Below is a small trained network, with its code and all its weights. Each question gives an input and a class and asks what happens when units are switched off, that is, made to give their printed mean instead of their output.

import numpy as np


def w(rows, s, z=0):
    codes = np.array(rows[::2]) - 128.0
    scale = np.full(codes.shape[1], s)
    scale[-1] = z or s
    return codes * scale


def f(y):
    return np.maximum(y, 0)


def log_softmax(a):
    a = a - a.max(-1, keepdims=True)
    return a - np.log(np.exp(a).sum(-1, keepdims=True))


def net(x, mask):
    res = np.array(x, float).reshape(1, 8) / 4 @ E
    y = f(res @ A[0][:, :-1].T + A[0][:, -1])
    res = res + np.where(mask, y, B[0][:, -1]) @ B[0][:, :-1]
    return log_softmax(res[-1] @ U[:, :-1].T + U[:, -1])


A, B = {}, {}
E = w([
[92,166,2,65,60,124,102],'x0',
[172,139,143,57,153,153,175],'x1',
[151,186,89,200,146,202,211],'x2',
[179,111,57,111,136,152,82],'x3',
[187,47,196,36,15,177,96],'x4',
[68,204,158,189,165,118,144],'x5',
[223,143,73,141,244,117,90],'x6',
[131,53,76,96,163,223,154],'x7',
],0.0083)
A[0] = w([
[89,176,193,122,76,77,107,255],'n0',
[130,167,166,120,154,148,203,95],'n1',
[153,94,160,97,166,151,118,70],'n2',
[144,173,154,250,168,89,110,151],'n3',
[145,111,106,107,128,132,104,114],'n4',
[106,94,175,136,122,139,110,120],'n5',
[168,96,144,106,168,158,121,220],'n6',
[160,128,90,103,120,169,85,90],'n7',
[151,154,77,97,160,87,71,167],'n8',
[89,189,88,146,166,145,152,106],'n9',
],0.015,0.0022)
B[0] = w([
[2,77,103,168,66,47,89,223],'n0',
[173,131,53,88,196,109,19,187],'n1',
[125,127,207,76,78,79,68,181],'n2',
[182,168,46,162,254,228,163,248],'n3',
[123,151,196,123,82,128,158,163],'n4',
[118,116,101,174,114,112,75,176],'n5',
[128,92,135,84,56,78,91,192],'n6',
[103,171,136,106,50,111,204,181],'n7',
[77,15,145,156,113,53,28,191],'n8',
[68,146,62,217,125,106,92,207],'n9',
],0.0089,0.015)
U = w([
[237,124,131,21,185,150,93,91],'0',
[196,45,177,155,103,229,194,121],'1',
[114,222,243,123,195,166,228,2],'2',
[88,63,141,113,45,22,94,200],'3',
[170,255,115,52,47,198,237,67],'4',
[111,158,52,232,224,166,124,159],'5',
],0.008,0.0047)

Each question gives the input, the list of numbers given to net, and the class t.
The units are the neurons (one row each of A and B). Each row of codes is followed by its name. A weight is (code - 128) times the scale printed after its matrix; where a second scale follows, it is the last column's (A, B and U).
mask holds one flag per neuron, in row order. A switched-off neuron (its flag False) gives its mean, the last column of its row in B, instead of its output. The means were averaged over made-up inputs and are rounded, as every weight is.
A unit's drop is (log p(t) with every unit on - log p(t) with that unit switched off) / (log p(t) with every unit on - log p(t) with every unit switched off).
The circuit of an input: a set's keep is (log p(t) with only the set's units on - log p(t) with every unit switched off) / (log p(t) with every unit on - log p(t) with every unit switched off). Starting from all 10 units, units are removed one at a time, each time the one whose removal leaves the highest keep (on an exact tie, the one counted first), for as long as the keep stays at least 0.8.
units of the circuit, in order: the units of the circuit, biggest drop first
top k neurons: the k neurons with the biggest drops, biggest first
drop of u: that unit's drop, to one decimal
input [5,5,2,2,-7,-5,3,0], class 3: units of the circuit, in order => n3
input [1,5,3,7,8,4,-4,0], class 4: units of the circuit, in order => n8; n7
input [7,2,-8,-7,-8,1,8,8], class 3: top 2 neurons => n8; n3
input [-3,-1,4,-1,0,-7,6,0], class 0: top 3 neurons => n0; n9; n5
input [6,3,4,1,-3,-7,-8,-1], class 4: units of the circuit, in order => n8; n0
input [-3,6,4,-3,0,-1,-7,2], class 0: units of the circuit, in order => n1; n9
input [6,-4,5,8,3,-8,-7,-5], class 4: top 2 neurons => n7; n8
input [-4,2,1,7,3,2,0,6], class 3: top 2 neurons => n3; n6
input [2,4,-2,-8,1,3,4,8], class 0: top 2 neurons => n0; n8
input [-3,4,8,-4,5,3,0,-1], class 0: top 3 neurons => n1; n9; n0
input [-1,5,7,-7,2,-2,-5,8], class 0: top 2 neurons => n1; n0
input [5,2,1,-7,1,-7,1,5], class 4: top 2 neurons => n0; n8
input [2,3,3,1,4,1,5,6], class 3: top 3 neurons => n3; n6; n2
input [-2,2,1,-2,8,-8,7,6], class 3: top neuron => n6
input [-3,-1,-3,2,-6,2,-4,-5], class 5: drop of n3 => 0.2
input [-8,-5,-3,-4,-6,1,-5,-3], class 5: drop of n3 => 0.8
input [-3,5,-6,-8,-7,-2,3,-6], class 5: drop of n3 => 0.7
